Below is a small trained network, with its code and all its weights. Each question gives an input and a class and asks what happens when units are switched off, that is, made to give their printed mean instead of their output.

import numpy as np


def w(rows, s, z=0):
    codes = np.array(rows[::2]) - 128.0
    scale = np.full(codes.shape[1], s)
    scale[-1] = z or s
    return codes * scale


def norm(h):
    return h / np.sqrt((h * h).mean(-1, keepdims=True) + 1e-5)


def f(y):
    return y / 2 * (1 + np.tanh(0.7978845608 * (y + 0.044715 * y**3)))


def log_softmax(a):
    a = a - a.max(-1, keepdims=True)
    return a - np.log(np.exp(a).sum(-1, keepdims=True))


def net(x, mask):
    res = np.array(x, float).reshape(1, 3) / 4 @ E
    u = 0
    for l in range(2):
        y = f(norm(res) @ A[l][:, :-1].T + A[l][:, -1])
        res = res + np.where(mask[u : u + 4], y, B[l][:, -1]) @ B[l][:, :-1]
        u += 4
    return log_softmax(norm(res)[-1] @ U[:, :-1].T + U[:, -1])


A, B = {}, {}
E = w([
[200,174,102],'x0',
[151,1,34],'x1',
[218,166,151],'x2',
],0.0075)
A[0] = w([
[36,255,154,251],'L0N0',
[30,198,70,196],'L0N1',
[102,96,85,14],'L0N2',
[155,84,159,6],'L0N3',
],0.0089,0.0029)
B[0] = w([
[254,92,109,255],'L0N0',
[171,38,152,185],'L0N1',
[171,178,16,130],'L0N2',
[119,175,93,113],'L0N3',
],0.0088,0.0062)
A[1] = w([
[54,252,229,252],'L1N0',
[57,65,131,138],'L1N1',
[219,95,2,163],'L1N2',
[200,101,89,4],'L1N3',
],0.0078,0.003)
B[1] = w([
[151,83,137,134],'L1N0',
[129,96,72,154],'L1N1',
[100,110,246,253],'L1N2',
[115,125,125,153],'L1N3',
],0.014,0.0065)
U = w([
[167,111,148,248],'0',
[83,85,165,213],'1',
[9,111,101,18],'2',
[112,127,97,4],'3',
[192,90,106,252],'4',
[33,161,12,8],'5',
],0.014,0.003)

Each question gives the input, the list of numbers given to net, and the class t.
The units are the neurons (one row each of A and B). Each row of codes is followed by its name. A weight is (code - 128) times the scale printed after its matrix; where a second scale follows, it is the last column's (A, B and U).
mask holds one flag per neuron, layer by layer. A switched-off neuron (its flag False) gives its mean, the last column of its row in B, instead of its output. The means were averaged over made-up inputs and are rounded, as every weight is.
A unit's drop is (log p(t) with every unit on - log p(t) with that unit switched off) / (log p(t) with every unit on - log p(t) with every unit switched off).
The circuit of an input: a set's keep is (log p(t) with only the set's units on - log p(t) with every unit switched off) / (log p(t) with every unit on - log p(t) with every unit switched off). Starting from all 8 units, units are removed one at a time, each time the one whose removal leaves the highest keep (on an exact tie, the one counted first), for as long as the keep stays at least 0.8.
units of the circuit, in order: the units of the circuit, biggest drop first
most important unit: the unit with the biggest drop
k most important neurons: the k neurons with the biggest drops, biggest first
k most important neurons of layer l: the k neurons of layer l with the biggest drops, biggest first
drop of u: that unit's drop, to one decimal
input [5,7,-5], class 1: most important neuron -> [L1N2]
input [-8,-6,-8], class 4: 2 most important neurons of layer 0 -> [L0N0; L0N1]
input [6,6,1], class 1: 2 most important neurons -> [L1N2; L0N0]
input [7,6,-3], class 1: 2 most important neurons of layer 0 -> [L0N0; L0N1]
input [8,1,2], class 1: units of the circuit, in order -> [L1N2; L0N0]
input [5,7,-1], class 1: 2 most important neurons -> [L1N2; L0N0]
input [3,3,2], class 1: units of the circuit, in order -> [L0N0; L1N2]
input [-7,0,-2], class 5: units of the circuit, in order -> [L1N2; L1N1]
input [-3,4,0], class 2: units of the circuit, in order -> [L0N0; L0N1]
input [6,8,-1], class 1: units of the circuit, in order -> [L1N2; L0N0]
input [-4,-7,-3], class 4: 2 most important neurons -> [L0N0; L1N2]
input [-3,5,-1], class 2: 2 most important neurons -> [L0N0; L0N1]
input [5,0,-2], class 1: units of the circuit, in order -> [L0N0; L1N2]
input [-1,-3,-5], class 4: most important unit -> L0N1
input [-1,-8,-2], class 4: 2 most important neurons -> [L0N0; L1N2]
input [-5,5,-1], class 2: 2 most important neurons of layer 0 -> [L0N0; L0N1]
input [-1,-7,0], class 4: 2 most important neurons -> [L1N2; L0N0]
input [3,-3,-7], class 4: 2 most important neurons -> [L0N1; L0N0]
input [8,5,0], class 1: drop of L1N2 -> 0.8
input [-5,-2,-4], class 4: drop of L1N2 -> 0.3
input [2,-7,-4], class 4: drop of L0N0 -> 0.1
input [-3,5,1], class 2: drop of L1N3 -> 0.0
input [5,2,-2], class 1: units of the circuit, in order -> [L0N0]
